Look-ups in named tables: a row name and a column name give one cell, copied from the table.

Table zok
|  | gizurul | lanar | vazar | vizot | barena | peviru | femotut | todorep | moze | mavifor |
|---|---|---|---|---|---|---|---|---|---|---|
| nidil | 177 | 113 | 136 | 164 | 129 | 169 | 170 | 154 | 147 | 115 |
| vobate | 159 | 112 | 143 | 154 | 143 | 184 | 177 | 154 | 145 | 139 |
| bese | 48 | 255 | 139 | 141 | 220 | 174 | 115 | 55 | 164 | 169 |
| beg | 138 | 110 | 142 | 146 | 115 | 150 | 161 | 115 | 159 | 169 |

What is the peviru of vobate in zok?
184
What is the barena of beg in zok?
115
What is the lanar of nidil in zok?
113
What is the gizurul of vobate in zok?
159
What is the gizurul of nidil in zok?
177
What is the moze of vobate in zok?
145
What is the femotut of vobate in zok?
177
What is the femotut of nidil in zok?
170
What is the todorep of nidil in zok?
154
What is the gizurul of bese in zok?
48
What is the peviru of beg in zok?
150
What is the vazar of vobate in zok?
143
What is the peviru of nidil in zok?
169
What is the barena of bese in zok?
220
What is the lanar of bese in zok?
255
What is the vizot of bese in zok?
141
What is the todorep of bese in zok?
55
What is the lanar of beg in zok?
110
What is the lanar of vobate in zok?
112
Which row has the largest vazar? vobate

luf
columns: momapu, musipo, bozi, govasas, dadi, zufilof
letef: [116, 193, 140, 58, 169, 201]
vuvetum: [126, 201, 186, 108, 199, 175]
benu: [114, 174, 193, 180, 215, 181]
nupup: [158, 182, 184, 167, 220, 179]
zukal: [187, 191, 203, 173, 213, 190]
midu: [190, 176, 188, 164, 207, 164]
fal: [198, 183, 190, 163, 203, 161]
zur: [210, 167, 189, 183, 196, 181]
fetepa: [185, 182, 203, 193, 199, 164]
pib: [201, 180, 196, 219, 161, 191]
geduv: [226, 179, 206, 179, 180, 182]
ter: [228, 162, 194, 196, 173, 184]
motodir: [235, 142, 194, 198, 140, 192]

zukal, bozi => 203
benu, bozi => 193
fal, dadi => 203
fetepa, bozi => 203
vuvetum, zufilof => 175
zukal, momapu => 187
midu, bozi => 188
letef, govasas => 58
Row with the largest govasas: pib

sig.tsv
	pazed	vekife	votegi	gul	doru	lel	bigedi
zos	0.1	-0.3	0.6	-0.2	0.6	-0.6	-0.9
vav	0.0	-0.2	-0.9	-0.3	-0.4	-0.4	0.0
nol	-0.1	-0.5	-0.5	0.1	-0.9	-0.3	-0.3
tirimit	0.2	-0.2	0.4	-0.6	0.6	-0.8	-1.0
norar	0.1	-0.2	0.5	0.0	0.0	-0.5	-0.9

vekife of nol = -0.5
lel of tirimit = -0.8
pazed of vav = 0.0
votegi of norar = 0.5
vekife of vav = -0.2
pazed of norar = 0.1
vekife of tirimit = -0.2
lel of vav = -0.4
pazed of nol = -0.1
gul of vav = -0.3
vekife of zos = -0.3
doru of nol = -0.9
lel of norar = -0.5
lel of nol = -0.3
bigedi of zos = -0.9
vekife of norar = -0.2
doru of norar = 0.0
gul of zos = -0.2

pom:
         rotiru  dider  natib   rit
gugen      0.67   0.02   0.78  0.52
kop        0.83   0.35   0.24  0.67
notida     0.38   0.64   0.63  0.52
bof        0.56   0.53   0.37  0.35
sul        0.38   0.65   0.51  0.44
buf        0.52   0.44   0.69  0.71
mikipu     0.44   0.51   0.66  0.38
nug        0.56   0.38   0.73  0.73
poki       0.78   0.27   0.32  0.45
mil        0.41   0.58   0.44  0.26
kovuvup    0.43   0.60   0.43  0.39

What is the rotiru of nug in pom?
0.56
What is the rit of mikipu in pom?
0.38
What is the natib of sul in pom?
0.51
What is the rit of nug in pom?
0.73
What is the natib of kop in pom?
0.24
What is the rit of kop in pom?
0.67
What is the rotiru of gugen in pom?
0.67
What is the natib of bof in pom?
0.37
What is the natib of mikipu in pom?
0.66
What is the natib of kovuvup in pom?
0.43

